(in the rows, 128 means zero)
Each row has a class, written after it.
[ 73  69 104 154  71 174 116 100 102 137 134 116 106 157 124  44 192  98
 117 138 138 198 160 149 123  96 157 137 135 162 141 178 130 151 108  78
 146]
J_715
[ 81 190 167 134 146 153 120 140 163  93 105 183 136 113 187 150 135 121
 109 161 198 168 119 140 171 136 145 107  83 179 122 129 140 101 164  91
 154]
J_600
[ 68 225 149 115 146 143 133 131 168 134 112 185 186 152 164 110 115 141
 132 151 174 176 127 143 113 150 143 151 119 197 117 111 111 108 182 107
 123]
J_11
[101 129 141 148 184 171 133  98 133 111 130 126 158 123 130 130 155 119
 112 145  75 141  62 121 102  91  91 158 202  64 154  95 181 134 110 173
 128]
J_11
[143  72 101 174  67 107 121 131 163 162 118 124 160 126 153  98  84  86
 157 185  86 166 144 159 104 137 227 104 128 162 122 216  89 147 150  96
 103]
J_4
[131 102 127 142  86 136 129  75 110 139 167 126 143 137 110  70 128 103
 124 158  67 116 138 152 128 106 162 183 156  97 121 141 109 155 104  83
 153]
J_715
[ 90 176 134 132 125 167 147 109 158 110  77 160 151 129 167 113  99 102
 125 176 139 146 122 132 138 157 143 161  94 165 121 143 127 116 170 114
 163]
J_52
[ 60 171 149 148 184 181 128  93 167 138 125 126 154 150 151 124 152 140
 104 137  79 131  73 124 119 107  91 156 188  96 153  97 188 121  99 133
 110]
J_715
[113 146 113 125  94 175 146  95 122 124 110 108  80 141 121  79 181 119
 107 172 102 120 176 119 111 158 106 197 144  75 145 132 139  84 141 131
 140]
J_52
[ 93 146 140 139 156 182 135  72 130 124 142 137 178 149 112 100 143 114
 118 169  90 132  77 126  97  95 111 177 197  54 153  98 152 144 123 145
 132]
J_11
[ 96 146 130 151 157 177 126  74 146 124 137 131 150 122 117 104 133  97
 116 152 109 150  70 108 114 105  96 162 191  68 154 119 184 127 110 156
 136]
J_600
[117 151 116 164 139 218 109  61 138 136 144 132  62 108 126  92 143 110
 105 170  70 134  90  99 143 116 115 158 186  69 149 109 219  70  94 130
 106]
J_53
[ 92 148 159 141 135 120 138 125 185 109  86 168 169 112 161 110 112 120
 127 140 107 195 114 145 122 148 109 137 114 158 132 140 105 139 165 127
 157]
J_226
[ 81 131 108 144  86 160 148 103  96 150 130 135 108 141 156  94 161 135
 135 135 103 142 203 155 123 140 137 161 151 113 143 119 117 103 143 127
 127]
J_304
[106 100 107 148  93 165 139 118 102 138 135  97 117 112 129 104 152 135
 142 136  93 170 164 132 117 112 120 173 144 123 131 133 122 109 137 133
 129]
J_715
[143  93 129 140  81  92 112  92  90 164 165 119 125 126 124  85 133  88
 129 178 169 133 202 137 131 114 196 151 148 132 105 137  90 132 113  97
 145]
J_304
[ 71 129 135 147 177 192 133 110 151  98 126 134 155 184  49  84 143 123
 131 120  72 138  29 152 120  97  64 184 195 116 165 153 189 147  89 105
 101]
J_647
[ 63 173 130 160 175 211 124  90 139 131 144 139 146 149 135 106 130 104
 113 155 108 138  73 118 130  90 119 163 187 115 154 126 161 108 123 134
 125]
J_53
[ 93 111 126 143  86 174 155 119 102 147 147 114  82 106 182  94 161 159
 118 179 103 173 209 130 133 107 124 173 120  92 136 118 116 108 146 106
 125]
J_52
[ 58 195 129 115 168 206 124  64 151 132 142 126 132 152 106 107 161 126
  86 159  90 115  82  98 124  98  71 151 211  51 142 110 134 116 100 113
 144]
J_53
[ 52 170 126 175 187 204 142  93 133 112 131 137 164 136 138 108 148 116
 112 165  63 156  64 145 128 100 121 158 222 104 158 132 166 125 120 121
 140]
J_4
[ 81 101 105 134  96 145 155 118 102 137 154 126  99 112 108  89 182 130
 123 184 114 149 198 148 108 122 119 167 159  93 125 125  96 114 149 108
 136]
J_647
[ 82 113 146 140  93 160 150 118 111 143 121 109 118 112 171 112 178 147
 137 175  93 123 184 164 155 131 146 196 119 140 140 123  72 102 151 132
 146]
J_647
[114  97 117 141  87 117  94  99 139 156 180 158 113 124  73  61 144 111
 127 163  85 163 150 165 101 118 187 132 153 139  99 163  91 164  91  72
 117]
J_659
[110 115 135 107  74 161 140 119 135 156 147 111 106 110 142  78 205 135
 115 153  88 133 194 147 127 124 138 185 176  65 137 110 118 108 123 128
 123]
J_659
[127 161 144 161 129 168 113 102 167 104 104 150 136 123 207 145  80  97
 115 176 154 133 131 115 150 143 155 172  91 154 121 151 153  97 159 110
 186]
J_11
[100 177 147 135  99 138 120  91 146  96  94 185 161 131 164  74 128  85
 130 171 124 167  95 145 110 142 159 139  89 186 132 171 116 119 163 112
 166]
J_226
[ 90 117  96 163  97 166 101  95 130 148 174 140 116 133 141  89 127 120
 117 152 140 155 144 135 156 106 177 143 128 131 116 160 118 124 118  71
 144]
J_901
[ 80 139 151 143 167 200 141  92 136 131 128 130 141 129 135 118 116 107
 124 163  99 140  73 112 116  89  95 162 176  92 167 118 159 148 124 135
 133]
J_53
[101 148 152 122 102 137 140 131 161 130  96 147 128 116 175 116 124 125
 136 148 133 155 147 141 125 135 134 143  93 173 126 140 113 106 179 113
 138]
J_901
[ 66 162 136 147 169 183 130  76 154 136 133 129 146 140 113  98 121 120
 131 122  62 139  79 126 111  91  96 155 219  86 153 118 181 126 113 136
 114]
J_304
[ 95 201 115 119 117 162 127 102 166  94 105 139 120 113 121 122 123 109
 102 130 129 140 133 115 148 150 124 122  94 163 116 147 104  96 163 127
 185]
J_226
[106  97 128 171  98 131 127 123 130 161 153 129 132 114 142  88 122 111
 155 156 103 164 133 164 125 116 171 137 172 147 137 176 117 132 113  96
 122]
J_4
[107 161 148 140 116 152 131 104 144 107  96 159 132 125 158 118 115 114
 127 147 144 150 127 143 148 145 140 152  95 164 126 136 129 110 168 103
 162]
J_901
[ 98 134 149 139 168 186 136 106 144 117 125 132 151 117 139 130 133 107
 119 158  65 126  51 120 115  88  93 155 190  70 158 116 175 132 112 146
 114]
J_53
[ 59 184 165 124 178 195 141 113 171 119 109  95 180 156 150 116 145 152
 127 105  59 135  61 130 138  82  82 179 204  92 164 123 199 114 113 134
 117]
J_715
[ 92 152 164 107 103 132 140 107 159 137  81 123 201 139 170  93 124 121
 134 187 175 133 143 140 161 164 171 183  92 167 141 126 122 147 164 102
 145]
J_226
[ 80 145 147 154 116 150 128  86 128 126 115 145 112  95 206 106 119 110
 136 200 136 153 132 131 131 141 153 149  88 167 135 146 157  91 149  98
 153]
J_304
[179  97 121 121  84  88  94 132 156 182 169  89 133 124 105  63 117 142
 144 102  72 168 157 140 134 104 222 132 156 149 110 149 113 137 115 123
  77]
J_11
[ 50 129 133 168 163 179 141  77 155 123  96 128 166 117 133  93 122 113
 137 179  25 194  63 148 106 108 119 174 187 102 157 157 152 141 137 136
 145]
J_901
[ 96 113 142 127 105 113 157 137 163 133  65 134 155 101 190 151 113 123
 129 197 103 174 129 144 126 162 131 112  59 176 114 150  80 123 141 114
 155]
J_715
[ 79 142 153 137 109 157 146 113 142 112  87 157 143 125 204 115 157 104
 107 198 120 158 134 148 142 140 149 145  89 160 130 146  96 112 157  88
 182]
J_715
[ 74 146 116 140 106 169 139 119  98 137 162 141 105 118 147 105 192 159
 109 166  99 156 214 159 148 130 145 182 168  79 132  94  91  94 139 102
 133]
J_304
[156 104 119 159  67 133 109  74 102 134 138 139 127 129 107  97 101  75
 145 149 126 133 136 151 119 126 185 157 122 126 130 167 105 145 125 120
 150]
J_901
[ 62 145 148 145 141 155 143 128 165 116  95 149 146 153 167 105 130 134
 121 160 131 163 125 147 123 143 127 148  88 163 141 146 127 132 157 108
 137]
J_52
[ 93 127 135 130 156 186 127  74 169 124 118 132 171 100 105  97 136 100
 122 173  64 145  50 111 110  98 102 173 205  74 140 102 191 149 119 151
 115]
J_600
[107 162 154 132 113 157 144 135 154 127  99 146 145 140 198 132 139 122
 121 142 153 135 141 136 158 140 139 142 105 147 137 124 122  96 166 100
 138]
J_715
[ 87 166 118 136 150 194 118  83 163 147 145 130 135 159  97 110  97 116
 127 116 111 123  90 104 125 103 105 147 192  79 151 132 157 125 100 126
 133]
J_304
[ 99 180 156 140 121 154 132 103 171 133 103 152 142 127 154  87  97 106
 141 139 126 179 120 141 131 147 149 155 110 192 131 158 125 110 159 113
 147]
J_659
[101 146 124 119 108 153 126 120 197 121  97 165 142 139 126 100 127  98
 112 175 139 150 147 129 114 145 134 150 136 130 112 148 104 127 167  93
 151]
J_647
[138  90 122 150  96 105 113 118 117 140 158 130 134 130 124  89 122 118
 140 120 112 135 140 147 136 118 153 145 145 132 131 159 133 160 107  96
 119]
J_226
[ 83 157 108 147 100 189 137 112  95 148 180 121  95 110 176 110 165 149
 132 123 128 124 198 136 140 105 131 187 181  89 137 108 145  79 152 124
 133]
J_11
[ 80 142 177 139 134 135 151 153 178 125 111 160 161 105 188 136 153 134
 117 211 162 148 123 161 162 152 145 129  98 164 124 118  87  91 162  86
 143]
J_4
[ 95 147 129 144 101 160 145 125 110 146 160  96 109 142 144 102 172 172
 130 125 104 125 201 152 142 125 139 165 157 109 144 123 102  85 143 123
 131]
J_4
[100 174 123 149 184 182 135  95 150 109 131 139 143 137 115 132 129 115
  99 139  88 134  42 113 135 119  72 166 181  74 155 119 164 116 116 120
 129]
J_901
[ 92 149 121 156 156 168 143  75 152 127 132 130 189 103 132 114 105 104
 124 174  70 167  70 114 106  98 107 159 197  64 127 111 159 129 139 130
 128]
J_715
[123  87 113 151  99 115 118 108 117 144 142 123 146 123 116  91 124 104
 139 178 103 147 147 156 122 121 187 162 144 142 121 162 108 163 118 104
 123]
J_647
[ 65 151 154 126 189 154 151 123 180 136 133 132 166  99 154 138 147 133
 102 173  60 137  61 129 132  96  92 140 189  86 146  94 170 142 114 128
  94]
J_600
[ 79 155 114 146 126 165 146 140 129 140 135 127 115 120 178 117 159 140
 110 189  94 162 200 137 123 129 132 207 163 121 137 135  96 104 163 107
 129]
J_647
[146 141 146 143 125 118 108 166  79 165 218 172  54 102 180 137 179 120
 103 150 217 128 197 128 154  99 179 106 152 124 124 106 119 109 111  73
 105]
J_659
[ 96 143 137 156 138 136 122 123 163 117 117 135 124 110 151 121 125 105
 112 152 180 170 153 127 149 137 134 148 102 190 110 138 112  97 160 123
 167]
J_647
[ 63 176 177 156 179 186 127 100 164 142 166 123 172 120 178 110 142 149
 122 177  63 121  79 135 140  68 125 183 231  82 149 118 146 118 130  92
 123]
J_4
[144 128 149 131  99 146 124 137  95 124 160 156  78 144 121 123 192 140
 107 144 112 123 184 157 119 123 130 151 140  85 139 115 109 116 103 109
 115]
J_659
[134  80 128 161  69 137 101  69  98 142 158 133 106 125 102  68 139  83
 136 135 138 146 150 143 128 104 169 144 139 143 113 152 111 145 105  93
 164]
J_715
[141  76 126 153  98 124 113 124 116 142 147 151 107 134 146  99 133  99
 125 135 100 147 140 156 120 115 180 129 129 156 135 160 112 170 111 100
 132]
J_11
[ 70 152 153 142 161 181 133  64 160 132 132 107 188 127 128 102 105  97
 140 177 117 117  73 115 128  80 123 165 186 101 126 142 170 119 133 123
 145]
J_659
[ 78 143 132 146 123 152 147  82  95 153 142 100  85 136 122  62 182 142
  97 149  74 178 229 135 128 114 122 198 180 150 120 107  88 119 144 100
 163]
J_715
[108 105 164 108 139 121 141 190 164 131 110 154 145 134 172 126 141 137
 122 136 161 167 136 134 138 133 125 130  83 181 134 125  74 138 163 112
 141]
J_53
[137 101 115 182 127 104 113  74 139 173 166 131 105 118 133  81  97  84
 123 103 112 152 123 123 124 117 141  99 160 160 114 154 145 150 107 102
 109]
J_659
[155  58 123 143  67  92 124  89 113 151 149 115 117  85  88  80 102  95
 148 170  88 167 160 151 115 107 171 137 135 138 101 158  86 168 110 110
 136]
J_647
[112 121 131 151  84 136 121  99 152 159 143 127 152 150 109  78 110 105
 143 173 103 120 136 173 134 133 196 170 146 106 133 165 127 142 108  94
  95]
J_52
[ 74 113 125 147 131 183 142 129 119 127 157 111 110 154 119  97 173 176
 108 139  83 171 172 139 130 113  78 193 141  95 147 114  98 110 130 112
 125]
J_53
[112 149 158 132 124 123 131 130 147 117 105 160 123  90 170 132 106 118
 129 153 147 192 128 136 136 131 133  98  80 204 103 148 114 126 151  89
 141]
J_659
[105  90 131 199  76 157 117  86 106 149 157 142 102  79 167 104  97 117
 187 146  80 149 154 178 136 105 181 156 152 141 123 164 149 106 152 108
 118]
J_11
[ 83 185 149 132 129 145 130 135 152 135 124 162 146 135 212 134 120 139
 114 146 165 141 161 126 163 130 146 138 102 162 129 131  99 111 155 105
 165]
J_226
[ 78 181 138 150 151 214 136  87 151 128 103 123 151 136 160 128 134 111
 117 134  96 147  92 114 144  98 108 155 197  87 151 122 158 106 139 132
 142]
J_715
[ 67 176 149 159 100 153 156 110 110 145 160 117  57 141 166  71 152 171
 123 146  84 216 213 172 120 151 133 186 111 119 188 158 111  93 126 108
 155]
J_11
[ 62 144 138 142 171 158 161 104 169 145 126 141 159  95 143 132 115 119
 124 172  72 146  88 129 132 111  87 148 203  79 138 108 159 138 128 125
 120]
J_600
[101 179 143 138 126 161 129  99 167 126  98 156 137 128 186 105 126 106
 106 194 116 158 128 120 130 146 137 189 124 144 131 145 108 102 171  93
 160]
J_901
